Below is a small trained network, with its code and all its weights. Each question gives an input and a class and asks what happens when units are switched off, that is, made to give their printed mean instead of their output.

import numpy as np


def w(rows, s, z=0):
    codes = np.array(rows[::2]) - 128.0
    scale = np.full(codes.shape[1], s)
    scale[-1] = z or s
    return codes * scale


def f(y):
    return np.maximum(y, 0)


def log_softmax(a):
    a = a - a.max(-1, keepdims=True)
    return a - np.log(np.exp(a).sum(-1, keepdims=True))


def net(x, mask):
    res = np.array(x, float).reshape(1, 5) / 4 @ E
    y = f(res @ A[0][:, :-1].T + A[0][:, -1])
    res = res + np.where(mask, y, B[0][:, -1]) @ B[0][:, :-1]
    return log_softmax(res[-1] @ U[:, :-1].T + U[:, -1])


A, B = {}, {}
E = w([
[154,78,149,142,166,37],'x0',
[101,205,173,31,201,84],'x1',
[141,111,188,200,58,171],'x2',
[3,127,133,110,29,61],'x3',
[49,168,248,197,52,105],'x4',
],0.004)
A[0] = w([
[62,114,86,34,149,9,155],'neuron 1',
[130,204,231,94,196,162,179],'neuron 2',
[191,101,135,133,215,116,92],'neuron 3',
[154,119,129,143,187,111,127],'neuron 4',
[76,123,212,224,22,106,253],'neuron 5',
[164,94,55,203,86,177,55],'neuron 6',
],0.013,0.0027)
B[0] = w([
[159,131,49,108,178,226,228],'neuron 1',
[139,106,29,106,153,174,213],'neuron 2',
[77,139,177,174,72,78,186],'neuron 3',
[120,127,188,118,77,127,163],'neuron 4',
[125,116,255,173,73,10,255],'neuron 5',
[113,158,77,66,189,161,187],'neuron 6',
],0.01,0.0081)
U = w([
[155,124,18,76,213,241,255],'0',
[92,114,255,192,56,29,1],'1',
],0.0072,0.00064)

Each question gives the input, the list of numbers given to net, and the class t.
The units are the neurons (one row each of A and B). Each row of codes is followed by its name. A weight is (code - 128) times the scale printed after its matrix; where a second scale follows, it is the last column's (A, B and U).
mask holds one flag per neuron, in row order. A switched-off neuron (its flag False) gives its mean, the last column of its row in B, instead of its output. The means were averaged over made-up inputs and are rounded, as every weight is.
A unit's drop is (log p(t) with every unit on - log p(t) with that unit switched off) / (log p(t) with every unit on - log p(t) with every unit switched off).
The circuit of an input: a set's keep is (log p(t) with only the set's units on - log p(t) with every unit switched off) / (log p(t) with every unit on - log p(t) with every unit switched off). Starting from all 6 units, units are removed one at a time, each time the one whose removal leaves the highest keep (on an exact tie, the one counted first), for as long as the keep stays at least 0.8.
circuit, biggest first: the units of the circuit, biggest drop first
k most important neurons: the k neurons with the biggest drops, biggest first
drop when u is switched off: that unit's drop, to one decimal
input [7,6,-4,-3,8], class 0: circuit, biggest first : neuron 2
input [7,3,7,7,-7], class 0: 2 most important neurons : neuron 1; neuron 5
input [-1,2,5,-2,-8], class 1: 2 most important neurons : neuron 1; neuron 3
input [5,-5,-5,-3,-3], class 1: 2 most important neurons : neuron 3; neuron 2
input [0,-3,-8,3,2], class 0: 2 most important neurons : neuron 5; neuron 1
input [0,6,6,7,-4], class 0: 4 most important neurons : neuron 1; neuron 3; neuron 5; neuron 4
input [7,7,4,-4,0], class 0: 2 most important neurons : neuron 5; neuron 2
input [-7,7,-5,8,4], class 0: drop when neuron 1 is switched off : 0.7
input [4,-3,2,8,-6], class 0: drop when neuron 1 is switched off : 0.5
input [3,-4,-7,-4,0], class 1: drop when neuron 2 is switched off : 0.8
